Below is a small trained network, with its code and all its weights. Each question gives an input and a class and asks what happens when units are switched off, that is, made to give their printed mean instead of their output.

import numpy as np


def w(rows, s, z=0):
    codes = np.array(rows[::2]) - 128.0
    scale = np.full(codes.shape[1], s)
    scale[-1] = z or s
    return codes * scale


def f(y):
    return y / 2 * (1 + np.tanh(0.7978845608 * (y + 0.044715 * y**3)))


def log_softmax(a):
    a = a - a.max(-1, keepdims=True)
    return a - np.log(np.exp(a).sum(-1, keepdims=True))


def net(x, mask):
    res = np.array(x, float).reshape(1, 7) / 4 @ E
    y = f(res @ A[0][:, :-1].T + A[0][:, -1])
    res = res + np.where(mask, y, B[0][:, -1]) @ B[0][:, :-1]
    return log_softmax(res[-1] @ U[:, :-1].T + U[:, -1])


A, B = {}, {}
E = w([
[140,253,45],'x0',
[130,130,124],'x1',
[132,126,125],'x2',
[131,127,127],'x3',
[52,55,46],'x4',
[125,129,132],'x5',
[131,127,126],'x6',
],0.0059)
A[0] = w([
[87,79,52,68],'N1',
[89,148,140,228],'N2',
[102,121,102,254],'N3',
[110,38,193,100],'N4',
[222,142,156,63],'N5',
[146,161,70,186],'N6',
[88,207,70,90],'N7',
[154,175,201,158],'N8',
[91,116,135,201],'N9',
[188,169,196,154],'N10',
[172,80,171,83],'N11',
[74,103,50,79],'N12',
[165,211,168,54],'N13',
[100,251,105,211],'N14',
],0.012,0.006)
B[0] = w([
[60,177,10,164],'N1',
[229,83,155,194],'N2',
[191,91,144,223],'N3',
[94,215,169,187],'N4',
[2,176,95,144],'N5',
[154,120,199,191],'N6',
[129,211,181,173],'N7',
[98,40,13,188],'N8',
[173,117,184,178],'N9',
[99,59,90,197],'N10',
[36,245,128,138],'N11',
[39,107,102,164],'N12',
[65,167,116,165],'N13',
[106,81,169,253],'N14',
],0.0078,0.0067)
U = w([
[63,125,17,82],'0',
[172,88,163,185],'1',
[166,102,163,190],'2',
[184,84,161,136],'3',
[107,246,222,2],'4',
[194,99,124,141],'5',
[183,111,118,119],'6',
],0.014,0.0045)

Each question gives the input, the list of numbers given to net, and the class t.
The units are the neurons (one row each of A and B). Each row of codes is followed by its name. A weight is (code - 128) times the scale printed after its matrix; where a second scale follows, it is the last column's (A, B and U).
mask holds one flag per neuron, in row order. A switched-off neuron (its flag False) gives its mean, the last column of its row in B, instead of its output. The means were averaged over made-up inputs and are rounded, as every weight is.
A unit's drop is (log p(t) with every unit on - log p(t) with that unit switched off) / (log p(t) with every unit on - log p(t) with every unit switched off).
The circuit of an input: a set's keep is (log p(t) with only the set's units on - log p(t) with every unit switched off) / (log p(t) with every unit on - log p(t) with every unit switched off). Starting from the 12 units with the biggest drops (on a tie, the unit counted first), units are removed one at a time, each time the one whose removal leaves the highest keep (on an exact tie, the one counted first), for as long as the keep stays at least 0.8.
units of the circuit, in order: the units of the circuit, biggest drop first
k most important neurons: the k neurons with the biggest drops, biggest first
drop of u: that unit's drop, to one decimal
input [-7,-4,-5,6,1,0,6], class 4: units of the circuit, in order -> N4; N11
input [8,-5,4,2,1,-7,-4], class 4: units of the circuit, in order -> N7
input [7,-4,5,-3,3,-2,-1], class 4: 2 most important neurons -> N7; N8
input [-8,-1,3,-3,5,7,-7], class 4: units of the circuit, in order -> N4; N8
input [3,-2,-2,3,-8,7,8], class 0: units of the circuit, in order -> N8; N5
input [-7,-1,2,-7,3,5,-1], class 4: units of the circuit, in order -> N4; N8
input [6,-5,-5,0,-7,-2,-2], class 0: units of the circuit, in order -> N8; N13
input [7,-4,-7,4,5,3,8], class 2: units of the circuit, in order -> N14; N6
input [6,2,2,4,4,-4,4], class 4: 4 most important neurons -> N7; N8; N10; N6
input [5,-4,-2,-6,-7,5,0], class 0: 4 most important neurons -> N8; N13; N5; N10
input [7,4,4,-3,4,1,-4], class 4: 3 most important neurons -> N7; N8; N10
input [7,1,8,1,7,-3,-8], class 1: 4 most important neurons -> N6; N3; N8; N14
input [-7,1,2,-2,4,7,1], class 4: 4 most important neurons -> N4; N8; N11; N10
input [-8,1,1,5,-6,-7,-6], class 4: units of the circuit, in order -> N11
input [0,4,-5,-8,-8,2,3], class 0: 2 most important neurons -> N8; N5
input [-8,-3,4,6,-4,-5,7], class 4: 2 most important neurons -> N4; N11
input [4,4,-2,-2,-6,-2,-4], class 0: drop of N2 -> 0.0
input [-8,6,6,0,2,-5,0], class 4: drop of N4 -> 0.5
input [-8,6,-5,0,-3,7,6], class 4: drop of N4 -> 0.7
input [-8,-2,5,7,8,-2,-5], class 0: units of the circuit, in order -> N1
input [5,8,-4,3,4,1,-7], class 3: drop of N4 -> 0.2
